Below are the code and all the weights of a small trained network. Each question names an input and a class and asks about switching units off, where a switched-off unit gives its printed mean instead of its output.

import numpy as np


def w(rows, s, z=0):
    codes = np.array(rows[::2]) - 128.0
    scale = np.full(codes.shape[1], s)
    scale[-1] = z or s
    return codes * scale


def norm(h):
    return h / np.sqrt((h * h).mean(-1, keepdims=True) + 1e-5)


def f(y):
    return y / 2 * (1 + np.tanh(0.7978845608 * (y + 0.044715 * y**3)))


def log_softmax(a):
    a = a - a.max(-1, keepdims=True)
    return a - np.log(np.exp(a).sum(-1, keepdims=True))


def net(x, mask):
    res = np.array(x, float).reshape(1, 3) / 4 @ E
    u = 0
    for l in range(2):
        y = f(norm(res) @ A[l][:, :-1].T + A[l][:, -1])
        res = res + np.where(mask[u : u + 9], y, B[l][:, -1]) @ B[l][:, :-1]
        u += 9
    return log_softmax(norm(res)[-1] @ U[:, :-1].T + U[:, -1])


A, B = {}, {}
E = w([
[102,212,251],'x0',
[126,209,37],'x1',
[35,122,129],'x2',
],0.0022)
A[0] = w([
[228,157,115,193],'L0N1',
[89,106,87,130],'L0N2',
[165,142,189,69],'L0N3',
[184,122,158,82],'L0N4',
[176,61,109,46],'L0N5',
[131,52,135,115],'L0N6',
[128,21,108,110],'L0N7',
[124,247,141,91],'L0N8',
[38,99,172,2],'L0N9',
],0.011,0.0056)
B[0] = w([
[229,53,204,254],'L0N1',
[131,166,91,168],'L0N2',
[132,246,118,160],'L0N3',
[140,175,204,139],'L0N4',
[193,117,231,149],'L0N5',
[36,93,164,169],'L0N6',
[42,131,156,209],'L0N7',
[35,37,171,213],'L0N8',
[127,2,166,141],'L0N9',
],0.005,0.0039)
A[1] = w([
[236,171,117,253],'L1N1',
[146,82,229,150],'L1N2',
[118,79,105,153],'L1N3',
[135,154,23,49],'L1N4',
[189,254,159,29],'L1N5',
[189,193,154,101],'L1N6',
[234,69,106,141],'L1N7',
[140,101,187,72],'L1N8',
[88,152,142,207],'L1N9',
],0.0099,0.0022)
B[1] = w([
[2,120,27,173],'L1N1',
[203,186,130,254],'L1N2',
[179,202,103,151],'L1N3',
[229,226,154,141],'L1N4',
[161,216,51,143],'L1N5',
[122,103,18,142],'L1N6',
[7,74,147,179],'L1N7',
[191,154,135,173],'L1N8',
[137,77,18,161],'L1N9',
],0.006,0.0066)
U = w([
[190,106,238,73],'0',
[2,64,110,252],'1',
[154,228,49,64],'2',
],0.014,0.0024)

Each question gives the input, the list of numbers given to net, and the class t.
The units are the neurons (one row each of A and B). Each row of codes is followed by its name. A weight is (code - 128) times the scale printed after its matrix; where a second scale follows, it is the last column's (A, B and U).
mask holds one flag per neuron, layer by layer. A switched-off neuron (its flag False) gives its mean, the last column of its row in B, instead of its output. The means were averaged over made-up inputs and are rounded, as every weight is.
A unit's drop is (log p(t) with every unit on - log p(t) with that unit switched off) / (log p(t) with every unit on - log p(t) with every unit switched off).
The circuit of an input: a set's keep is (log p(t) with only the set's units on - log p(t) with every unit switched off) / (log p(t) with every unit on - log p(t) with every unit switched off). Starting from the 12 units with the biggest drops (on a tie, the unit counted first), units are removed one at a time, each time the one whose removal leaves the highest keep (on an exact tie, the one counted first), for as long as the keep stays at least 0.8.
circuit, biggest first: the units of the circuit, biggest drop first
top k neurons in layer l: the k neurons of layer l with the biggest drops, biggest first
drop when u is switched off: that unit's drop, to one decimal
input [8,4,1], class 1: circuit, biggest first : (L0N8)
input [-7,0,-4], class 0: top 4 neurons in layer 1 : (L1N2; L1N9; L1N8; L1N6)
input [-8,3,-7], class 1: top 2 neurons in layer 1 : (L1N7; L1N1)
input [-7,1,5], class 2: top 3 neurons in layer 1 : (L1N4; L1N7; L1N1)
input [-8,5,0], class 1: top 2 neurons in layer 0 : (L0N1; L0N3)
input [6,7,2], class 1: top 2 neurons in layer 0 : (L0N8; L0N1)
input [1,-5,-1], class 2: top 2 neurons in layer 0 : (L0N8; L0N3)
input [-8,-1,-1], class 0: top 2 neurons in layer 0 : (L0N5; L0N7)
input [8,-2,-2], class 2: top 2 neurons in layer 0 : (L0N3; L0N6)
input [-8,1,-8], class 1: top 2 neurons in layer 1 : (L1N7; L1N1)
input [3,3,-7], class 0: top 2 neurons in layer 0 : (L0N8; L0N1)
input [-6,-1,-7], class 0: top 3 neurons in layer 0 : (L0N5; L0N7; L0N6)
input [3,4,2], class 1: drop when L0N1 is switched off : 0.9
input [-8,3,8], class 2: drop when L0N8 is switched off : 0.2
input [5,-4,-8], class 2: drop when L1N6 is switched off : 0.0
input [-7,-5,-1], class 0: circuit, biggest first : (L0N5)
